Each row has a class, written as a number after it.
[  6   5   2 -18   3   2 -19  -5 -22   2  28 -31 -11 -18  11  -7   6   3
 -14  17 -10  19  -6  20   6  10  -6  41  -2  -2   4  -2  -5  20]  8
[-12  -9  21   3  11 -43  -3 -20 -31   9  -2 -10 -31  26   7 -20  25 -54
 -23  15  -7  14  24   2  28 -16   7  43 -22  -8  42   0  19   7]  3
[ 24 -27  37  44  29  51  -8  25 -17  40 -21  28  14 -10  34  14  26   1
   5  32   1  24  -4  28 -20  12  17  -4  -6 -27  -3 -24  44  31]  1
[ 32 -32  -4  14   2  16  13  35 -53   4 -37  27  14   9  11 -19  19 -29
 -22  38   9  15  -5 -26  20   1  29  27 -20  -8   3 -35  -2  -7]  9
[ 63 -65 -32  23  -7  38  51  37   1 -60  -7 -50 -21 -17  13  14 -16  -3
  16 -42 -26  47 -11  -4 -38 -20  -6  23  55 -11   3  69  26 -79]  5
[ 14  -4  -8   8 -14   3  -8 -15  -9   3  31   4   6 -19   0  -2   7 -11
  14   3  -6   6  -6   6  -9  17 -17  42   1  15 -22  23   0 -22]  3
[ 40  -8  19  -4  18  38 -22  -2   8  27   3  18  30 -21  25  -3  -5 -16
  33  18  33  40 -20  36   9  32 -18   6 -17   3  -6  39  25  13]  5
[ 30  -5  -3  21  -9 -11 -20 -13   1   4  37   9  24  -9   0  26   8  38
  -2   0  -7   2   4   6  -1   8 -17  21  26  -6 -19   8   5 -14]  1
[ 69 -10 -30  24  24 -24   8  -9   0  48  10  50  28   8 -51 -27  -1 -15
  18 -15 -28 -72  36  33  -8  50 -57 -39  -5 -62   5  34  33 -72]  11
[ 28 -28  18 -12  20   8  -5  14  -3  12  16  31  46   3  18  -4   7  25
  16  15 -20  24  15 -17   4 -17  18  45 -22  -6   6 -15  -2  -2]  1
[  3  22  -2 -22  11   2  -8 -36  16  16  35  24  -4 -10   3  19  10  67
  12  -1 -18 -46  30  31  -6  14 -24 -34   6   8  12  13   1  16]  10
[ 15 -17 -54 -15  -5   8  -9 -31 -40 -36   7  -9 -34   3  29 -13  27 -22
   8  21 -11 -36 -47  17   1  30  -3  -1 -46  59  25  -5   6  50]  7
[ 26 -15 -16  18  23  10  -5 -24  10 -62 -14  18   3   5 -11 -14   0  43
  14 -12  -4  16 -18 -41 -25  37 -45 -10   2 -22   8  -2  -3 -30]  1
[ 21  -3   9 -15  -6  11  14   2 -18  -4   6  49   5 -15  24  12  19   2
  12  16  21 -26   8 -37   7 -21  -1  -4   1   8  24 -30  -7  49]  2
[-19 -11  12 -13   3  -4 -10 -33   1 -14 -12  21   3 -10 -17   3  37  46
 -11  28  11 -10  -3  -5  15  30 -17  12  29 -17  -1  13 -22  34]  0
[  5 -49  15  17 -33   3  18 -18  16 -34  -2   9  -6  -7   7  -1  -9 -34
  11  19 -10 -19   8  28  -4  22  41  40 -39   0  15 -10   8 -24]  6
[-19  23  20   9  -4   2  -2 -18   3  -1  -9   2  12 -10  -1   5  12 -10
 -10   4  14 -12  -4  -6   5   9 -12 -13  31 -16 -10   1  25  14]  2
[ 24 -51   2  16   3 -18  33  44   2  42   2 -14  33 -29  -9 -26  51  10
  26 -14 -49 -14  -3 -13  -6 -33  41  24   7 -20  13  11 -15  61]  10
[ 30 -63  20  26  41  32  -8  -9  19  -8  -5  10  -1   0  29   1   3  53
  39   3 -10  20  28  30 -27   2  21 -11 -12  -5  20   5   1   8]  5
[ 50 -11   4  16  13  28  17   5   8 -10   7  17   6 -13  29  12  -4  47
  10  -2 -11  16  13  -8 -22 -19   4   8 -22  -3  -4  -6  -6 -13]  11
[-34  39   9  23 -13  18  13 -10   3  -2 -34   8  17  -9  -3   6   4  17
 -17   8   1 -20   3   4   9  -8 -14 -25  22 -21  -8  -1  17 -14]  7
[  4 -15  20 -21   5  17  14  23  -4   3  -1  47   6  -3  19  19  13  48
  -3   6   7  16   0  -5 -10 -12  12  40 -18  10   0 -41 -26  41]  8
[ 36 -17  11   1  19  14 -10  19   9  17  19  16  29 -16  19   6  17 -12
  21  41  16  -3  -6 -19  18 -21  -3  31 -30   6  17  -7 -22  29]  4
[ 27 -26 -13   7 -21  17  31  -3   9  -8   4 -16  15 -29  14   0   1  19
  14  14  -5 -35   7  -4   2  -7  26   5 -18   7  16  -1 -17  19]  3
[ 31 -17  27  -3 -17  10 -45  -2 -37 -12  17  26   0  -2  64 -29  -5 -33
   5 -17  33 -11 -22  19 -14   9 -14  59 -19  13  -4  17  39   7]  1
[ 30   2  29 -49 -20  13  34   0  -2  21  15  63  10 -25  28  15  -2  13
  11  -4  -8  33  11 -26 -18 -30   9  23 -21  22   8   2  -9  12]  7
[ 25  14  -2  12  -2  11  -9  15  -2  17  11  23   7 -13  -2  22   9  32
   2  -1 -15  16  -7  46  -5   8  -6   5  16  12 -27   7  16   8]  5
[ 50 -19  21  -5  -2   2  20  -1  -3   8   9  25  17 -16  30   8  10   1
  -9  17  17  -7  10 -42  12  -7   1   3  -3 -10   0   4  -5   0]  7
[ -5  24   5 -11   0  -5   6 -18  14   0  -5  20   5 -13 -17 -14  15  -3
  -8 -12  23 -12 -25  17   2  27 -44  -1  23   1 -25  27  -1  11]  11
[ 24 -11  11  -5  -5   9  33   3  -8  -9  -8  33  24 -12  14  -4  11  18
  -6   9  12  17  13 -23  14 -20   9  15   8   1   8 -13 -10   1]  11
[-11  20  25 -23  20  14  13 -17  15  16 -13   1   5 -11  -2  -7  19   8
 -24  25  10  14  -6   3   0  34   0 -14   1   2 -14  16  -1 -12]  10
[ 15  -9   5  45  -9   7   8   2 -24  22 -34 -23  29  -5  47 -17  22 -60
 -25  27  16  -2 -21   4  48 -13   4  43 -37 -14 -32  12  24  13]  0
[  8  13  -9  17  -2  14   2  -2  -7  -8   9  10   2 -16   6   2  17   2
  10  13 -16  -9  -4 -13  -9 -19 -22  -1  17  10 -17   6  -8 -18]  9
[-12   7 -14  10  -8  -3 -20 -11 -15  24  19 -21   9 -12  10  -2  22  21
   2  -4 -15   5  -7  17   3  11  15   7  16  12 -16  15   2  20]  7
[ 21 -10   2  25  -6   5  -9  -8 -15   6  18   3   3 -22  11   2  17  11
   3  15  -8  -8  13   2   8   4   0   6   7  -1 -20   7  -3  -5]  10
[ -7  22  -2 -12  14  -4  -7 -28 -12   2  -6  49  32   7 -20 -12   6   0
   6  17  -2  14  14   6  43   3 -56   7   1 -16  32 -13  13  -2]  0
[ 12  18  -1  49  -2   2 -47 -23 -19  -3 -12  22  11  30  18   4 -19 -14
  -6  -7  53 -31  -2  15  -8  -9 -35 -32 -19  13 -10 -18  25 -27]  2
[-15   6  -4   3  10  -4  -2  -7  -5   4   7  -5  16  -3 -10  -2  28  35
  -3  11 -38   7   5   3 -11  19   4  15  16 -16 -11   5   7 -21]  8
[ 18  21 -17  29   0  71  19  26   2  -3 -10  -1 -29 -35  41  19 -13  98
 -10 -10  12 -33   5  15 -44   1  10 -19 -16   5 -25 -29 -41   4]  10
[ 29 -28  -3 -15 -26 -14  15 -49 -13 -45   7  13  10 -12  25   6   3  29
  -3  18 -11   4   9 -43  22  11  15   7 -17   1  19 -17  -6  34]  1
[ 26 -50  15  41   6  45  32  46   4   0 -44 -12  -1 -17  10   5   0 -26
   3  -3  29  27 -20  20 -10 -45 -21  46   2 -30  21  18  -4   1]  0
[ 55 -25  -1 -15  18  25   1   9  -5 -48 -10   0  25  20  49  28   3  64
  -5  12  10  -6  -6 -45   9 -22   3 -20  -1  -6  35  -2  27  24]  1
[ 30  -8 -17  33  -7   4 -12 -26 -26  20  15 -27  23 -19  12   5  24  -2
  -7  10   6 -13 -15   1  -2  13 -14   5  22  -7 -23  23  15  11]  2
[ 22   4 -13  -9   4  27  23 -16   5 -34 -15  50  22  -6  26   1  17  54
   6  20   5 -44  12 -13  10   4 -11 -29   5  23  20 -17  -2   0]  4
[ -2  -2  16  -6  10   6   2 -17  10   9   5   4 -19  -6 -25   8  -3   0
   5  12 -13 -14  27   1 -24  28 -15  -2   5 -44  14  34  14 -39]  3
[ -4   0  -7  10  13  10 -15  -4  -6  11  27 -23   2 -13   9   9  25  23
  -2  21   1   8  -4  14 -12  11  -1   5  23  13  -6   4 -12 -13]  8
[  12  -47  -13  -45   16   15   38   15   57    4   25 -114   48    0
    3  -15  -10  -16  -12   24  -56  -24  -17   16  -25  -11   85   -2
  -22   36  -18   37   -9  -50]  6
[-11  -6   5  -6   8 -16  -5 -29   4   7 -11   4  -7   2 -29  11  16  25
  -2  14   3  -7   1  -9  -5  31 -29  -5  -5 -48  21  18 -10  22]  8
[-28 -13  -6 -33   0  15  24 -30 -18   2 -19  34  -1  -8  -9  -9  33 -16
   9  21 -33 -18  -2   0  -6  22 -14   2  15  -3   8  25  22  18]  4
[ 31 -26   9  10  28  16   4  21  22  24  29  28  11   0  21  14  -9  18
  23  -5   3   1  33 -12 -10 -21   6   0  -9   6 -15 -21 -28 -18]  9
[ 22 -11  18 -19  -2   3   2  -2 -23   4   9  43  -6 -18  21 -17   8  -9
   4  -5   6  13   6 -29  -2  -8 -16  19   0  -5   7 -10  -8  29]  0
[-27 -11   2 -28   2  -8   7 -12 -16   3 -21  13  16  -2   0 -29  32  -3
  20  -3 -25 -25 -10 -20  -1  -2  -7 -18   4 -13   7  13  14  60]  8
[-16  30 -16  17   1 -21 -16 -28 -35  17   6 -16  -8 -13  -3 -24  28 -18
  -1  -6   9  -5   7 -45  14   9 -28 -12  36 -31  -6  16  -6  16]  2
[ -3   4  -8  17  13  25  -2   6 -11  -2   9   4 -13 -20   3  -9  10   9
  17   7 -17   1  18  17   6  -4  -9  -4  10   7  -5  -7  -8 -12]  10
[ 44 -53  -3 -41  14  37  32  -7  15 -43  -1 -12 -15 -23   2  31   2  55
  17  12 -24  29   1  -2 -14 -13  10  22  -7  16  12  14 -25  42]  2
[-69  25  26 -26   9 -24 -13  -2  -6 -18 -17 -23 -17  -6 -18 -27  49 -19
 -14  22 -14  -2 -13  -7  24  11   2  10  38 -16   4   9   5  41]  8
[ 19  23 -11  26   5   9 -24 -20  -1  23  36  -3  20 -14   9   3   3  30
   3  10 -23 -14  15  30  -9  24 -12   8   2  -7 -13  17  15 -53]  7
[ 24 -16  -8 -67   5   4  28 -23   5  28  45  -1   0 -14  19  42   1   2
  11   8   0   2   3 -61  -9 -14   0   9 -21   8  -3  22 -30  51]  2
[ -6   9 -14  -8  -3  24  -6 -12 -13  14  13  20  16 -11  10  18   9  21
   0  22 -10  -9   6   6   8   9 -12  23   4   8 -31   9  -3  -2]  4
[-14  -1 -37 -64  29  10   2 -20 -24 -15  27   4  11  18  14   7  24  33
  14 -20 -36   0 -16 -43   3   4 -35  42  14   6 -11  26  12  41]  2
[-10  26  -4  33   6  15 -13  24  -7  32  -9   8  -4  -3   0   4  15  23
   8  -1   5 -11  15  12 -34 -27   0 -28  21 -10  31   5   0 -23]  4
[  5 -15   0  25   3   8  -6   3 -20  16  15   0   4 -14   9  -1   9  -7
  -3   4  -8  17   5 -17  -1  11  -1  24  17 -24 -32  -7  -3  -3]  1
[-21 -16   6  -6 -28   2  -9  -7 -28  42  28  -1 -10 -14  18  15   9 -69
  -1  19 -27  21  -8  15   0  24  43  51 -26  16 -60  15  18   4]  7
[  6  -4  -5  49 -10  19 -10   8  -3  29  21  -2  21 -17   9  19  21   4
  13  22   1 -26   1  30  -9  -7   7  18   5  11 -17   6   7 -12]  3
[ 25   1 -20  20  -8   6  21 -30 -12  11  12  -2  -3 -20  35  -6   8   0
   6   4   7 -29   6 -53 -16  10  -1 -34 -28 -11  10   5 -11  -5]  10
[-18  -5  -8 -11 -17  16   3  -3  -1 -11  -6 -21 -10 -13   8  12   2   7
   5  11 -33 -40   4 -25 -22  22  35 -26   5 -29 -26  30  16  -6]  1
[ 28 -17  12  12 -22  -5 -11 -15 -15 -57  -7 -16 -15   9   9  16 -12   5
 -27   7  16  14 -13  -4  14 -24 -11   0   3   3  24 -22  17  29]  6
[  5   1 -10  23   9   1   3 -16   2  37  22  -2   4 -16   1   7  25  35
  -8  11 -21  -9  14  38 -15  35  -4  15   6  -6 -33   8 -11 -28]  8
[ 29   0  40  -1   7  18   3  -6   9  24  11  24  15 -15  30   9  -1  14
 -27  32  47 -27  14 -11   9   1  -6  16 -18   3 -33 -16 -25   9]  3
[ -7  21  17  -9   9  14   4  15  22  -3 -10  -4   2 -20  -7  -1  19  18
  -3  14 -11  -7  -5  39  17   5   2   3  19   5   2  11   6  10]  7
[-15  20  30  16  25 -38  24   2  60   5  -8  -3  33 -10 -32  -4  40  19
   2   0 -24  30  11 -35  58 -13 -29  73   7 -37 -52  35 -30   0]  3
[ 23  -3  -4   9   8  -2  -4 -25   9   7  15  -1   2 -16   1   3  25  12
  -4  29 -18 -19   7  16  -3  17  -5  -7   6  13 -13  19  -4 -15]  4
[  6   4  25  -6   9   1  -7   1  14  22  12 -12   2  -9   4 -16   8   5
 -14   1   1 -20   3  -2 -16  26   6   6   7 -32 -16  18   0  -6]  6
[-19   8   3   6   5   7   2 -16  -1  17  18   4  13 -13  12   4  26  -1
   1  13   0   1   2  -9  -4   8 -10   9  30  -1 -17  16  -1 -19]  1
[ -4  16  17  22 -13  13 -17 -12 -12   7 -22  -1   4 -11   2  -3   3   6
 -24  13  39 -27   2   6   9  37 -11 -29  24 -29 -23  22  18 -19]  10
[-40  26   2  19  10  10 -24  28 -12   3 -17   4   8   6 -19 -15   6  -5
  10   3 -25  -3  -2   0 -15 -18   6 -15  15 -16 -18  -4  11 -14]  5
[ 16 -16   9 -20  -2   6  -3  -1 -17 -16   9  45  12   3  31   4  16  18
   8   4   9   0  -4 -54 -14   6   4  17  -1  -3   6   0   4   4]  1
[ 19  10 -37  24 -12  11  -6   1 -17  -2  27 -13  -8  -4  57   6  18   7
  21 -24   4 -40 -24 -12 -28  -3   2   3 -13  11   7  25  21  14]  11
